Here is a tiny trained network, its code and every weight. The questions are about switching its units off for an input and a class, where a switched-off unit gives its printed mean instead of its output.

import numpy as np


def w(rows, s, z=0):
    codes = np.array(rows[::2]) - 128.0
    scale = np.full(codes.shape[1], s)
    scale[-1] = z or s
    return codes * scale


def f(y):
    return y / 2 * (1 + np.tanh(0.7978845608 * (y + 0.044715 * y**3)))


def log_softmax(a):
    a = a - a.max(-1, keepdims=True)
    return a - np.log(np.exp(a).sum(-1, keepdims=True))


def net(x, mask):
    res = np.array(x, float).reshape(1, 7) / 4 @ E
    y = f(res @ A[0][:, :-1].T + A[0][:, -1])
    res = res + np.where(mask, y, B[0][:, -1]) @ B[0][:, :-1]
    return log_softmax(res[-1] @ U[:, :-1].T + U[:, -1])


A, B = {}, {}
E = w([
[135,125,118,138],'x0',
[110,129,138,109],'x1',
[134,129,112,138],'x2',
[122,129,131,125],'x3',
[120,131,137,118],'x4',
[206,74,123,1],'x5',
[157,222,92,73],'x6',
],0.0092)
A[0] = w([
[108,4,101,166,124],'neuron 0',
[93,30,164,149,3],'neuron 1',
[106,226,161,255,33],'neuron 2',
[148,88,114,56,53],'neuron 3',
[88,10,168,147,117],'neuron 4',
[26,184,125,159,89],'neuron 5',
[137,211,67,101,58],'neuron 6',
],0.0091,0.0053)
B[0] = w([
[109,163,104,146,200],'neuron 0',
[102,170,6,31,154],'neuron 1',
[181,93,84,93,254],'neuron 2',
[134,68,95,108,164],'neuron 3',
[61,168,92,147,208],'neuron 4',
[139,50,89,138,211],'neuron 5',
[104,184,71,83,159],'neuron 6',
],0.013,0.0067)
U = w([
[152,7,127,97,2],'0',
[94,200,121,108,22],'1',
[134,107,174,132,250],'2',
[136,115,177,139,238],'3',
],0.013,0.0075)

Each question gives the input, the list of numbers given to net, and the class t.
The units are the neurons (one row each of A and B). Each row of codes is followed by its name. A weight is (code - 128) times the scale printed after its matrix; where a second scale follows, it is the last column's (A, B and U).
mask holds one flag per neuron, in row order. A switched-off neuron (its flag False) gives its mean, the last column of its row in B, instead of its output. The means were averaged over made-up inputs and are rounded, as every weight is.
A unit's drop is (log p(t) with every unit on - log p(t) with that unit switched off) / (log p(t) with every unit on - log p(t) with every unit switched off).
The circuit of an input: a set's keep is (log p(t) with only the set's units on - log p(t) with every unit switched off) / (log p(t) with every unit on - log p(t) with every unit switched off). Starting from all 7 units, units are removed one at a time, each time the one whose removal leaves the highest keep (on an exact tie, the one counted first), for as long as the keep stays at least 0.8.
units of the circuit, in order: the units of the circuit, biggest drop first
top k neurons: the k neurons with the biggest drops, biggest first
drop of u: that unit's drop, to one decimal
input [-7,-2,-7,7,8,-6,-7], class 1: units of the circuit, in order	(neuron 1)
input [-4,-5,8,-4,3,4,-5], class 2: top 3 neurons	(neuron 2; neuron 5; neuron 6)
input [-5,-7,2,4,5,4,-5], class 1: top 2 neurons	(neuron 4; neuron 5)
input [4,3,2,2,-6,-3,-6], class 1: units of the circuit, in order	(neuron 4; neuron 1)
input [-5,7,-3,-7,-1,-7,2], class 0: units of the circuit, in order	(neuron 5; neuron 2)
input [1,-3,4,3,8,-5,-5], class 0: top 4 neurons	(neuron 2; neuron 5; neuron 6; neuron 1)
input [5,3,5,-2,-1,-7,-8], class 1: top 2 neurons	(neuron 4; neuron 0)
input [-2,-3,-6,3,-7,5,-8], class 1: top 2 neurons	(neuron 4; neuron 1)
input [1,0,4,1,8,-6,0], class 0: units of the circuit, in order	(neuron 2; neuron 5)
input [5,-8,6,7,0,-7,-7], class 0: drop of neuron 2	1.4
input [6,-3,1,-5,-4,-6,0], class 0: drop of neuron 2	0.5
input [1,7,5,-2,-1,-8,3], class 0: drop of neuron 3	0.0
